Below is a small trained network, with its code and all its weights. Each question gives an input and a class and asks what happens when units are switched off, that is, made to give their printed mean instead of their output.

import numpy as np


def w(rows, s, z=0):
    codes = np.array(rows[::2]) - 128.0
    scale = np.full(codes.shape[1], s)
    scale[-1] = z or s
    return codes * scale


def norm(h):
    return h / np.sqrt((h * h).mean(-1, keepdims=True) + 1e-5)


def f(y):
    return np.maximum(y, 0)


def log_softmax(a):
    a = a - a.max(-1, keepdims=True)
    return a - np.log(np.exp(a).sum(-1, keepdims=True))


def net(x, mask):
    res = np.array(x, float).reshape(1, 5) / 4 @ E
    u = 0
    for l in range(3):
        y = f(norm(res) @ A[l][:, :-1].T + A[l][:, -1])
        res = res + np.where(mask[u : u + 4], y, B[l][:, -1]) @ B[l][:, :-1]
        u += 4
    return log_softmax(norm(res)[-1] @ U[:, :-1].T + U[:, -1])


A, B = {}, {}
E = w([
[132,77,100,138,170,76,141,156,63,152,87,104],'x0',
[33,175,107,102,113,90,2,214,84,156,50,83],'x1',
[136,120,77,160,146,84,112,116,94,197,164,102],'x2',
[141,153,127,118,99,143,151,120,169,114,162,91],'x3',
[79,134,136,123,132,57,84,214,112,159,99,11],'x4',
],0.0045)
A[0] = w([
[123,95,76,146,164,38,114,176,69,209,127,86,15],'0.n0',
[91,154,125,131,114,84,70,179,97,177,109,91,2],'0.n1',
[80,65,135,139,174,49,107,251,65,154,69,79,2],'0.n2',
[120,141,118,136,121,73,131,154,124,184,156,35,205],'0.n3',
],0.02,0.00033)
B[0] = w([
[129,64,94,120,106,119,98,193,72,69,48,193,229],'0.n0',
[80,182,122,111,108,127,55,127,129,154,123,112,217],'0.n1',
[29,248,139,116,115,102,50,214,148,192,133,2,253],'0.n2',
[104,123,150,108,96,101,102,183,154,100,139,65,197],'0.n3',
],0.0086,0.03)
A[1] = w([
[103,149,155,104,108,94,140,216,158,101,99,6,99],'1.n0',
[100,162,155,112,85,139,107,180,165,90,120,71,148],'1.n1',
[64,168,164,74,139,107,120,173,121,128,37,51,2],'1.n2',
[73,192,132,97,76,143,96,216,159,103,116,49,52],'1.n3',
],0.024,0.00034)
B[1] = w([
[131,161,130,139,116,55,40,71,128,187,105,39,228],'1.n0',
[107,157,103,151,178,135,123,149,113,182,146,156,209],'1.n1',
[74,110,68,119,159,107,103,218,39,155,75,175,227],'1.n2',
[111,194,124,148,97,97,12,69,117,190,117,81,254],'1.n3',
],0.011,0.054)
A[2] = w([
[87,176,126,147,201,98,139,228,128,207,145,58,102],'2.n0',
[151,78,127,140,145,48,159,167,114,151,136,3,79],'2.n1',
[145,81,38,121,96,82,134,169,33,121,65,103,12],'2.n2',
[120,66,130,119,160,89,136,192,74,101,39,136,136],'2.n3',
],0.016,0.0011)
B[2] = w([
[85,42,141,81,177,100,195,254,104,73,89,177,253],'2.n0',
[141,194,122,145,136,104,50,52,116,204,99,69,166],'2.n1',
[99,210,125,147,100,151,73,101,152,171,163,104,195],'2.n2',
[94,126,136,106,164,81,118,179,113,151,102,96,154],'2.n3',
],0.0074,0.025)
U = w([
[203,72,156,125,132,171,254,91,166,60,162,159,8],'0',
[67,194,99,131,138,79,19,164,86,202,90,93,248],'1',
],0.0052,0.0016)

Each question gives the input, the list of numbers given to net, and the class t.
The units are the neurons (one row each of A and B). Each row of codes is followed by its name. A weight is (code - 128) times the scale printed after its matrix; where a second scale follows, it is the last column's (A, B and U).
mask holds one flag per neuron, layer by layer. A switched-off neuron (its flag False) gives its mean, the last column of its row in B, instead of its output. The means were averaged over made-up inputs and are rounded, as every weight is.
A unit's drop is (log p(t) with every unit on - log p(t) with that unit switched off) / (log p(t) with every unit on - log p(t) with every unit switched off).
top k neurons: the k neurons with the biggest drops, biggest first
top k neurons in layer l: the k neurons of layer l with the biggest drops, biggest first
drop of u: that unit's drop, to one decimal
input [-5,-1,8,1,-6], class 0: top 3 neurons -> 0.n2; 0.n0; 0.n3
input [-4,-8,1,-7,2], class 0: top 4 neurons -> 0.n2; 0.n1; 0.n0; 0.n3
input [-8,-6,8,0,-8], class 0: top 3 neurons -> 0.n2; 1.n2; 1.n3
input [0,-8,-5,5,0], class 0: top 3 neurons in layer 1 -> 1.n3; 1.n2; 1.n0
input [-2,-8,-4,-1,-2], class 0: top 2 neurons -> 0.n2; 0.n3
input [2,-3,-5,-1,1], class 0: top 2 neurons in layer 2 -> 2.n2; 2.n1
input [1,-5,7,7,-8], class 0: top 2 neurons -> 0.n2; 0.n0
input [-2,-6,-1,8,-2], class 0: top 4 neurons -> 0.n2; 0.n1; 0.n3; 0.n0
input [-1,-8,-2,-3,-6], class 0: top neuron -> 0.n2
input [4,-8,-8,8,2], class 0: drop of 0.n1 -> 1.0
input [-2,-8,5,0,0], class 0: drop of 0.n1 -> 0.6
input [-2,1,-6,-5,-7], class 0: drop of 0.n2 -> 1.0
